Below is a small trained network, with its code and all its weights. Each question gives an input and a class and asks what happens when units are switched off, that is, made to give their printed mean instead of their output.

import numpy as np


def w(rows, s, z=0):
    codes = np.array(rows[::2]) - 128.0
    scale = np.full(codes.shape[1], s)
    scale[-1] = z or s
    return codes * scale


def norm(h):
    return h / np.sqrt((h * h).mean(-1, keepdims=True) + 1e-5)


def f(y):
    return np.maximum(y, 0)


def log_softmax(a):
    a = a - a.max(-1, keepdims=True)
    return a - np.log(np.exp(a).sum(-1, keepdims=True))


def net(x, mask):
    res = np.array(x, float).reshape(1, 6) / 4 @ E
    u = 0
    for l in range(2):
        y = f(norm(res) @ A[l][:, :-1].T + A[l][:, -1])
        res = res + np.where(mask[u : u + 8], y, B[l][:, -1]) @ B[l][:, :-1]
        u += 8
    return log_softmax(norm(res)[-1] @ U[:, :-1].T + U[:, -1])


A, B = {}, {}
E = w([
[151,156,172,67,125,10,255,51],'x0',
[197,45,189,44,94,130,123,197],'x1',
[114,123,126,126,120,128,129,129],'x2',
[145,23,114,188,205,90,151,143],'x3',
[158,145,120,136,136,117,125,149],'x4',
[133,134,141,139,123,124,126,133],'x5',
],0.0087)
A[0] = w([
[74,125,109,67,130,69,66,74,113],'0.n0',
[71,191,119,160,166,133,132,124,14],'0.n1',
[151,44,82,153,152,58,185,105,84],'0.n2',
[218,55,205,47,56,188,167,209,82],'0.n3',
[129,185,75,144,145,117,225,85,160],'0.n4',
[145,177,154,68,91,153,67,122,50],'0.n5',
[96,254,191,22,107,163,81,145,2],'0.n6',
[76,183,120,176,178,141,92,124,71],'0.n7',
],0.0063,0.0054)
B[0] = w([
[200,88,150,127,117,142,137,106,152],'0.n0',
[90,114,22,103,106,63,80,160,147],'0.n1',
[163,130,186,167,74,191,196,92,195],'0.n2',
[7,48,119,29,172,35,40,138,254],'0.n3',
[91,169,176,110,135,64,105,133,233],'0.n4',
[136,137,117,54,64,170,179,166,169],'0.n5',
[148,118,1,136,23,167,194,126,196],'0.n6',
[125,121,146,77,142,134,60,70,175],'0.n7',
],0.0077,0.0057)
A[1] = w([
[172,87,133,101,145,146,136,147,172],'1.n0',
[145,150,131,114,72,152,156,157,25],'1.n1',
[126,52,146,195,198,127,165,153,5],'1.n2',
[108,186,147,80,120,95,164,149,58],'1.n3',
[91,180,80,195,154,128,126,68,144],'1.n4',
[128,155,112,103,114,170,122,135,64],'1.n5',
[96,115,99,143,139,250,36,184,95],'1.n6',
[99,116,157,83,112,114,170,94,201],'1.n7',
],0.015,0.0032)
B[1] = w([
[55,217,116,118,130,95,72,112,164],'1.n0',
[134,36,96,149,111,128,90,139,152],'1.n1',
[149,135,45,109,1,220,140,130,180],'1.n2',
[142,88,145,197,145,181,170,81,192],'1.n3',
[111,57,131,22,104,107,48,209,209],'1.n4',
[164,45,90,142,82,168,174,172,156],'1.n5',
[160,179,188,170,185,88,208,73,252],'1.n6',
[152,184,117,197,188,154,97,159,220],'1.n7',
],0.011,0.013)
U = w([
[144,144,160,198,205,129,170,78,241],'0',
[77,99,118,61,149,90,39,156,159],'1',
[146,110,64,143,7,212,156,111,8],'2',
],0.017,0.0017)

Each question gives the input, the list of numbers given to net, and the class t.
The units are the neurons (one row each of A and B). Each row of codes is followed by its name. A weight is (code - 128) times the scale printed after its matrix; where a second scale follows, it is the last column's (A, B and U).
mask holds one flag per neuron, layer by layer. A switched-off neuron (its flag False) gives its mean, the last column of its row in B, instead of its output. The means were averaged over made-up inputs and are rounded, as every weight is.
A unit's drop is (log p(t) with every unit on - log p(t) with that unit switched off) / (log p(t) with every unit on - log p(t) with every unit switched off).
The circuit of an input: a set's keep is (log p(t) with only the set's units on - log p(t) with every unit switched off) / (log p(t) with every unit on - log p(t) with every unit switched off). Starting from the 12 units with the biggest drops (on a tie, the unit counted first), units are removed one at a time, each time the one whose removal leaves the highest keep (on an exact tie, the one counted first), for as long as the keep stays at least 0.8.
circuit, biggest first: the units of the circuit, biggest drop first
most important unit: the unit with the biggest drop
top k neurons: the k neurons with the biggest drops, biggest first
drop of u: that unit's drop, to one decimal
input [-7,1,-4,8,-8,-3], class 2: top 2 neurons => (1.n2; 1.n7)
input [3,-5,5,4,-2,4], class 1: most important unit => 1.n4
input [-2,6,1,7,-2,-1], class 2: top 3 neurons => (1.n2; 1.n4; 0.n2)
input [7,-8,7,-3,6,5], class 1: top 2 neurons => (1.n4; 1.n6)
input [4,7,-3,4,8,-1], class 1: top 2 neurons => (1.n6; 0.n3)
input [5,-3,-6,-6,-3,6], class 2: top 4 neurons => (1.n6; 0.n6; 0.n3; 1.n1)
input [1,-7,6,-6,-3,-5], class 1: top 2 neurons => (1.n4; 1.n2)
input [4,7,8,8,8,-7], class 2: top 4 neurons => (1.n2; 0.n2; 1.n4; 0.n4)
input [-3,-3,7,4,1,-1], class 2: top 3 neurons => (1.n2; 0.n3; 1.n4)
input [5,6,6,6,-7,-7], class 1: top 2 neurons => (0.n3; 1.n6)
input [-7,1,6,-7,0,-2], class 0: top 3 neurons => (1.n6; 1.n2; 1.n4)
input [7,4,2,8,-6,-5], class 2: top 2 neurons => (1.n2; 1.n6)
input [5,-6,-7,-5,-1,8], class 1: top 3 neurons => (1.n4; 1.n6; 1.n2)
input [-8,-4,-3,-4,5,-3], class 0: circuit, biggest first => (1.n6)
input [3,5,-2,3,-2,2], class 1: top 2 neurons => (1.n6; 0.n3)
input [1,1,-6,2,-8,5], class 2: top 2 neurons => (1.n2; 1.n6)
input [6,-7,3,-7,-5,-3], class 1: drop of 0.n5 => 0.2
input [-1,-5,-3,-2,-1,-4], class 1: drop of 0.n5 => 0.0
input [-6,2,0,-2,3,2], class 0: drop of 1.n6 => 0.6
input [0,-3,-6,8,-4,-4], class 2: drop of 1.n2 => 0.4
